Below are the code and all the weights of a small trained network. Each question names an input and a target symbol and asks about switching units off, where a switched-off unit gives its printed mean instead of its output.

import numpy as np


def w(rows, s, z=0):
    codes = np.array(rows[::2]) - 128.0
    scale = np.full(codes.shape[1], s)
    scale[-1] = z or s
    return codes * scale


def f(y):
    return np.maximum(y, 0)


def softmax(a):
    e = np.exp(a - a.max(-1, keepdims=True))
    return e / e.sum(-1, keepdims=True)


def log_softmax(a):
    a = a - a.max(-1, keepdims=True)
    return a - np.log(np.exp(a).sum(-1, keepdims=True))


def net(x, mask):
    ids = ['ΓΠβλμτ'.index(c) for c in x.split()]
    T = len(ids)
    res = E[ids] + P[:T]
    r = res
    for j in range(3):
        rows = slice(2 * j, 2 * j + 2)
        q, k, v = (r @ M[0][rows].T for M in (Q, K, V))
        z = softmax(np.where(np.tri(T) > 0, q @ k.T / 2**0.5, -1e9)) @ v
        o = O[0][rows]
        res = res + np.where(mask[j], z, o[:, -1]) @ o[:, :-1]
    y = f(res @ A[0][:, :-1].T + A[0][:, -1])
    res = res + np.where(mask[3:11], y, B[0][:, -1]) @ B[0][:, :-1]
    return log_softmax(res[-1] @ U[:, :-1].T + U[:, -1])


Q, K, V, O, A, B = {}, {}, {}, {}, {}, {}
E = w([
[162,51,185,125,166,195,114,152],'Γ',
[151,39,102,137,182,107,105,110],'Π',
[93,186,198,81,163,81,108,69],'β',
[166,86,99,183,76,183,125,74],'λ',
[103,207,153,146,116,59,106,24],'μ',
[158,128,61,153,104,102,187,254],'τ',
],0.0098)
P = w([
[254,121,171,87,74,62,51,155],'0',
[195,128,156,122,114,90,89,118],'1',
[163,116,145,121,126,102,104,105],'2',
[154,107,130,130,136,131,120,127],'3',
[139,104,118,138,144,133,131,137],'4',
[128,108,114,149,148,140,141,140],'5',
[117,112,106,155,155,151,148,143],'6',
[104,115,96,160,159,157,161,143],'7',
[91,123,87,165,161,160,172,136],'8',
[76,120,96,163,176,174,176,138],'9',
[71,113,73,166,176,178,182,133],'10',
],0.0089)
Q[0] = w([
[150,147,148,112,117,78,113,110],'H1',
[144,64,115,145,134,174,120,126],'H1',
[207,2,59,206,147,241,167,181],'H2',
[108,130,83,121,118,120,166,188],'H2',
[60,235,166,83,79,78,95,89],'H3',
[137,124,70,151,115,135,178,198],'H3',
],0.012)
K[0] = w([
[165,158,139,103,85,114,125,133],'H1',
[82,122,67,194,132,110,164,84],'H1',
[32,171,76,174,134,159,199,118],'H2',
[67,112,155,137,201,187,116,93],'H2',
[250,110,170,80,106,101,73,118],'H3',
[2,100,123,156,184,194,144,100],'H3',
],0.0094)
V[0] = w([
[106,123,33,141,153,106,204,175],'H1',
[147,159,146,166,48,163,133,170],'H1',
[98,217,183,34,190,63,138,157],'H2',
[150,45,96,66,197,128,151,231],'H2',
[129,155,38,167,79,3,131,99],'H3',
[153,189,80,139,39,111,182,215],'H3',
],0.0063)
O[0] = w([
[186,196,237,149,148,54,107,204,150],'H1',
[17,158,80,126,52,128,57,208,148],'H1',
[75,24,202,240,67,78,201,85,79],'H2',
[158,115,126,39,127,87,231,84,254],'H2',
[210,82,99,238,253,223,108,67,156],'H3',
[66,49,23,98,118,231,172,20,220],'H3',
],0.0061,0.0045)
A[0] = w([
[189,177,217,175,165,22,152,208,209],'N1',
[138,197,143,185,157,110,34,221,250],'N2',
[145,72,83,152,119,173,184,139,189],'N3',
[42,174,144,59,19,53,139,209,196],'N4',
[65,157,131,45,12,80,138,151,192],'N5',
[201,255,144,88,171,101,79,173,221],'N6',
[160,120,171,249,221,168,38,157,149],'N7',
[94,67,235,180,121,45,188,154,212],'N8',
],0.0046,0.0025)
B[0] = w([
[189,185,247,167,111,11,147,155,170],'N1',
[85,214,148,163,79,113,2,242,156],'N2',
[127,98,107,140,152,149,162,90,255],'N3',
[65,100,120,82,88,90,135,157,168],'N4',
[69,92,80,89,100,118,121,147,159],'N5',
[172,208,134,52,162,134,87,162,168],'N6',
[36,95,87,179,156,119,70,178,154],'N7',
[135,73,182,179,53,105,177,65,159],'N8',
],0.0081,0.0045)
U = w([
[44,118,132,53,66,79,126,161,108],'Γ',
[253,212,190,117,172,71,153,125,102],'Π',
[131,98,207,201,65,82,180,112,83],'β',
[132,211,99,85,145,190,29,160,88],'λ',
[42,104,120,199,134,125,47,162,69],'μ',
[141,46,56,97,165,204,195,71,252],'τ',
],0.0059,0.0019)

Each question gives the input, a string of symbols that net reads in full, and the target symbol t.
The units are the heads (2 rows each of Q, K, V and O) and the neurons (one row each of A and B). Each row of codes is followed by its name. A weight is (code - 128) times the scale printed after its matrix; where a second scale follows, it is the last column's (O, A, B and U).
mask holds one flag per unit, heads first, then neurons. A switched-off unit (its flag False) gives its mean, the last column of its rows in O or B, instead of its output. The means were averaged over made-up inputs and are rounded, as every weight is.
A unit's drop is (log p(t) with every unit on - log p(t) with that unit switched off) / (log p(t) with every unit on - log p(t) with every unit switched off).
The circuit of an input: a set's keep is (log p(t) with only the set's units on - log p(t) with every unit switched off) / (log p(t) with every unit on - log p(t) with every unit switched off). Starting from all 11 units, units are removed one at a time, each time the one whose removal leaves the highest keep (on an exact tie, the one counted first), for as long as the keep stays at least 0.8.
circuit, biggest first: the units of the circuit, biggest drop first
most important unit: the unit with the biggest drop
top k neurons: the k neurons with the biggest drops, biggest first
heads that matter: for each layer, one digit per head in row order, 1 if its drop is at least 0.15 and else 0, layers parted by /
input Π Π μ β τ β Γ β, target Π: most important unit -> H3
input τ λ τ, target λ: heads that matter -> 110
input τ Γ Γ Γ Γ, target Γ: heads that matter -> 001
input μ τ μ, target μ: heads that matter -> 011
input τ Γ μ τ Γ β τ Π β Π, target β: circuit, biggest first -> H3, H1, H2, N8
input λ τ τ μ, target λ: top 2 neurons -> N6, N2
input τ τ Π τ τ β Π β Γ, target β: circuit, biggest first -> H3, H2, N8, H1
input λ λ τ τ Γ λ τ Γ τ β, target λ: heads that matter -> 010
input β τ β τ Π τ Π Γ μ, target β: heads that matter -> 011
input Γ Π τ Γ β Γ, target β: circuit, biggest first -> H3, H2, N8
input Γ Γ Γ Π β, target Γ: heads that matter -> 001
input τ τ τ Γ β Π Γ Γ, target Π: heads that matter -> 101
input Γ τ λ λ τ λ Γ τ β τ μ, target Γ: circuit, biggest first -> H3, N4, N5
input β τ τ Π τ Π Π τ μ τ μ, target β: circuit, biggest first -> H2, N8, H3
input τ Π τ τ β Γ Γ λ μ β τ, target β: circuit, biggest first -> H3, H2, N1, H1
input τ μ τ λ Π τ μ, target τ: circuit, biggest first -> H3
input λ Π μ Γ τ β Γ λ β, target λ: heads that matter -> 011
input Π μ τ τ β τ β, target Π: heads that matter -> 001
input τ Π τ Π Π Γ τ Π τ, target Π: top 2 neurons -> N1, N6
input τ τ Π Π λ Π, target λ: circuit, biggest first -> H2, H3, N2
input Γ τ λ τ, target λ: top 3 neurons -> N2, N6, N8
